Here is a tiny trained network, its code and every weight. The questions are about switching its units off for an input and a target symbol, where a switched-off unit gives its printed mean instead of its output.

import numpy as np


def w(rows, s, z=0):
    codes = np.array(rows[::2]) - 128.0
    scale = np.full(codes.shape[1], s)
    scale[-1] = z or s
    return codes * scale


def f(y):
    return np.maximum(y, 0)


def softmax(a):
    e = np.exp(a - a.max(-1, keepdims=True))
    return e / e.sum(-1, keepdims=True)


def log_softmax(a):
    a = a - a.max(-1, keepdims=True)
    return a - np.log(np.exp(a).sum(-1, keepdims=True))


def net(x, mask):
    ids = ['εθλμφω'.index(c) for c in x.split()]
    T = len(ids)
    res = E[ids] + P[:T]
    u = 0
    for l in range(2):
        q, k, v = (res @ M[l].T for M in (Q, K, V))
        z = softmax(np.where(np.tri(T) > 0, q @ k.T / 2**0.5, -1e9)) @ v
        res = res + np.where(mask[u], z, O[l][:, -1]) @ O[l][:, :-1]
        u += 1
        y = f(res @ A[l][:, :-1].T + A[l][:, -1])
        res = res + np.where(mask[u : u + 16], y, B[l][:, -1]) @ B[l][:, :-1]
        u += 16
    return log_softmax(res[-1] @ U[:, :-1].T + U[:, -1])


Q, K, V, O, A, B = {}, {}, {}, {}, {}, {}
E = w([
[111,180,68,114,93,167,116],'ε',
[5,110,134,151,81,126,141],'θ',
[109,197,154,101,86,152,75],'λ',
[88,110,117,66,121,217,131],'μ',
[138,133,108,170,141,179,116],'φ',
[191,248,158,94,58,129,175],'ω',
],0.016)
P = w([
[103,253,50,140,131,158,230],'0',
[124,176,78,87,123,103,140],'1',
[158,153,108,92,132,128,66],'2',
[163,130,154,79,145,123,12],'3',
[170,112,166,106,150,143,38],'4',
[166,92,169,121,133,151,66],'5',
[157,73,155,140,134,144,85],'6',
[153,85,166,174,159,159,112],'7',
[138,58,152,167,141,146,126],'8',
[122,43,155,176,148,137,147],'9',
[115,55,165,201,174,147,161],'10',
[111,27,167,196,165,139,170],'11',
[88,34,165,197,183,131,178],'12',
],0.0069)
Q[0] = w([
[118,105,97,171,163,254,77],'L0H0',
[67,121,117,90,134,219,94],'L0H0',
],0.0077)
K[0] = w([
[100,4,113,205,202,192,123],'L0H0',
[37,65,75,45,141,171,98],'L0H0',
],0.0043)
V[0] = w([
[171,91,254,50,26,130,148],'L0H0',
[235,228,138,105,156,168,112],'L0H0',
],0.0053)
O[0] = w([
[133,39,156,91,191,164,131,82],'L0H0',
[7,191,209,141,217,145,75,1],'L0H0',
],0.011,0.0026)
A[0] = w([
[101,162,152,90,93,116,100,4],'L0N0',
[98,136,91,110,116,196,113,86],'L0N1',
[97,179,184,68,184,170,89,181],'L0N2',
[69,98,125,84,178,156,171,216],'L0N3',
[162,170,44,125,112,82,92,187],'L0N4',
[98,131,159,158,186,128,179,39],'L0N5',
[98,135,172,145,111,218,100,147],'L0N6',
[92,104,139,240,123,119,179,133],'L0N7',
[59,171,210,78,86,167,67,100],'L0N8',
[112,185,96,107,106,143,175,161],'L0N9',
[239,152,116,44,119,138,104,223],'L0N10',
[98,88,88,126,193,172,86,133],'L0N11',
[109,108,115,104,128,204,86,104],'L0N12',
[254,50,50,128,165,119,134,92],'L0N13',
[126,105,169,190,164,142,157,207],'L0N14',
[81,132,183,94,115,80,75,108],'L0N15',
],0.0089,0.0025)
B[0] = w([
[158,164,142,47,117,87,165,156],'L0N0',
[185,140,92,143,151,33,33,187],'L0N1',
[168,71,116,55,128,226,156,210],'L0N2',
[122,176,101,147,105,154,48,182],'L0N3',
[101,99,189,211,120,73,96,200],'L0N4',
[91,73,114,152,68,146,75,139],'L0N5',
[124,115,118,74,104,54,37,219],'L0N6',
[103,125,52,57,127,172,120,255],'L0N7',
[124,175,131,153,76,83,139,233],'L0N8',
[190,202,113,103,141,69,171,205],'L0N9',
[154,254,93,155,195,159,188,206],'L0N10',
[143,237,148,103,133,73,220,153],'L0N11',
[169,151,94,159,105,73,127,176],'L0N12',
[164,215,154,215,133,198,108,189],'L0N13',
[63,82,128,56,35,144,72,179],'L0N14',
[83,167,139,135,110,101,82,168],'L0N15',
],0.0064,0.0052)
Q[1] = w([
[94,226,1,154,42,246,102],'L1H0',
[96,57,49,141,115,65,17],'L1H0',
],0.0052)
K[1] = w([
[110,19,193,118,91,255,128],'L1H0',
[127,149,165,201,88,218,219],'L1H0',
],0.007)
V[1] = w([
[67,40,72,65,110,84,121],'L1H0',
[57,67,161,3,126,133,117],'L1H0',
],0.0051)
O[1] = w([
[229,86,130,94,79,69,77,252],'L1H0',
[179,94,178,143,154,1,189,101],'L1H0',
],0.0086,0.0024)
A[1] = w([
[156,111,97,34,103,168,231,163],'L1N0',
[121,191,149,135,85,118,155,23],'L1N1',
[96,137,147,162,90,113,188,137],'L1N2',
[192,197,87,118,251,168,224,3],'L1N3',
[116,108,182,109,89,78,152,134],'L1N4',
[197,169,172,157,175,35,65,167],'L1N5',
[150,70,253,109,145,131,63,187],'L1N6',
[236,174,185,164,126,205,142,187],'L1N7',
[155,146,91,88,108,90,169,128],'L1N8',
[98,1,85,191,143,153,62,177],'L1N9',
[139,104,135,75,85,154,121,145],'L1N10',
[109,201,128,136,128,62,98,77],'L1N11',
[79,120,79,232,48,77,128,68],'L1N12',
[175,144,99,99,87,118,129,128],'L1N13',
[203,148,206,96,128,105,131,38],'L1N14',
[79,64,150,80,147,130,81,188],'L1N15',
],0.007,0.0023)
B[1] = w([
[96,52,158,142,228,134,72,185],'L1N0',
[118,140,119,107,150,113,143,180],'L1N1',
[120,70,158,154,178,114,134,154],'L1N2',
[69,39,82,25,141,190,255,158],'L1N3',
[207,107,131,132,138,106,89,167],'L1N4',
[81,111,106,176,91,174,163,194],'L1N5',
[175,133,52,203,87,216,101,138],'L1N6',
[74,164,121,143,210,56,122,230],'L1N7',
[154,120,135,91,106,97,85,193],'L1N8',
[208,174,166,65,75,195,149,204],'L1N9',
[105,76,136,142,151,148,99,188],'L1N10',
[110,54,76,91,214,112,156,202],'L1N11',
[95,129,173,180,160,64,88,255],'L1N12',
[131,101,123,134,115,69,92,222],'L1N13',
[129,131,169,176,152,150,152,166],'L1N14',
[139,173,105,121,90,118,199,168],'L1N15',
],0.0073,0.0069)
U = w([
[79,131,54,117,203,48,175,72],'ε',
[118,97,171,176,203,61,24,163],'θ',
[170,254,160,102,17,95,174,107],'λ',
[174,65,41,75,107,181,171,255],'μ',
[44,136,115,193,129,177,170,133],'φ',
[89,110,164,116,167,106,211,28],'ω',
],0.0071,0.0012)

Each question gives the input, a string of symbols that net reads in full, and the target symbol t.
The units are the heads (2 rows each of Q, K, V and O) and the neurons (one row each of A and B). Each row of codes is followed by its name. A weight is (code - 128) times the scale printed after its matrix; where a second scale follows, it is the last column's (O, A, B and U).
mask holds one flag per unit, layer by layer, with each layer's heads first. A switched-off unit (its flag False) gives its mean, the last column of its rows in O or B, instead of its output. The means were averaged over made-up inputs and are rounded, as every weight is.
A unit's drop is (log p(t) with every unit on - log p(t) with that unit switched off) / (log p(t) with every unit on - log p(t) with every unit switched off).
The circuit of an input: a set's keep is (log p(t) with only the set's units on - log p(t) with every unit switched off) / (log p(t) with every unit on - log p(t) with every unit switched off). Starting from the 12 units with the biggest drops (on a tie, the unit counted first), units are removed one at a time, each time the one whose removal leaves the highest keep (on an exact tie, the one counted first), for as long as the keep stays at least 0.8.
units of the circuit, in order: the units of the circuit, biggest drop first
most important unit: the unit with the biggest drop
top k neurons: the k neurons with the biggest drops, biggest first
k most important neurons of layer l: the k neurons of layer l with the biggest drops, biggest first
drop of u: that unit's drop, to one decimal
input θ θ φ θ, target φ: top 2 neurons	[L0N13, L0N9]
input θ θ θ θ ω λ, target ε: most important unit	L0N10
input φ θ θ μ, target ε: units of the circuit, in order	[L0N10, L1N7, L0N11, L1N9]
input θ λ θ θ θ μ θ, target μ: units of the circuit, in order	[L0H0, L1N7]
input θ λ φ θ ω φ θ, target λ: 2 most important neurons of layer 0	[L0N10, L0N6]
input λ θ θ θ φ, target ε: top 3 neurons	[L1N7, L0N10, L1N3]
input φ θ ε, target ε: 3 most important neurons of layer 0	[L0N10, L0N9, L0N14]
input φ θ λ ω φ θ φ θ θ θ ω, target θ: top 2 neurons	[L0N2, L1N0]
input φ θ φ ω ω, target θ: 2 most important neurons of layer 1	[L1N0, L1N9]
input θ θ θ φ, target ε: 2 most important neurons of layer 1	[L1N7, L1N3]
input ε θ θ θ ε, target ε: top 4 neurons	[L0N10, L1N7, L1N3, L1N11]
input θ θ θ λ θ μ, target ε: 3 most important neurons of layer 1	[L1N7, L1N3, L1N9]
input θ θ θ θ φ, target φ: 2 most important neurons of layer 1	[L1N5, L1N3]
input θ μ φ, target φ: top neuron	[L0N9]
input φ ε μ θ ω, target ω: 2 most important neurons of layer 1	[L1N3, L1N14]
input μ θ λ ε φ φ μ φ θ, target λ: 2 most important neurons of layer 1	[L1N9, L1N15]
input φ θ λ, target ε: 4 most important neurons of layer 1	[L1N11, L1N9, L1N7, L1N1]
input φ φ λ φ φ θ θ λ φ θ μ θ μ, target θ: 2 most important neurons of layer 0	[L0N3, L0N7]
input φ θ θ φ θ θ θ λ θ ε ω, target ε: drop of L1N7	0.3
input θ ε ε θ θ θ θ ω φ λ ε μ θ, target μ: drop of L1N6	0.0
input φ λ μ φ φ φ ω, target ω: top neuron	[L0N2]
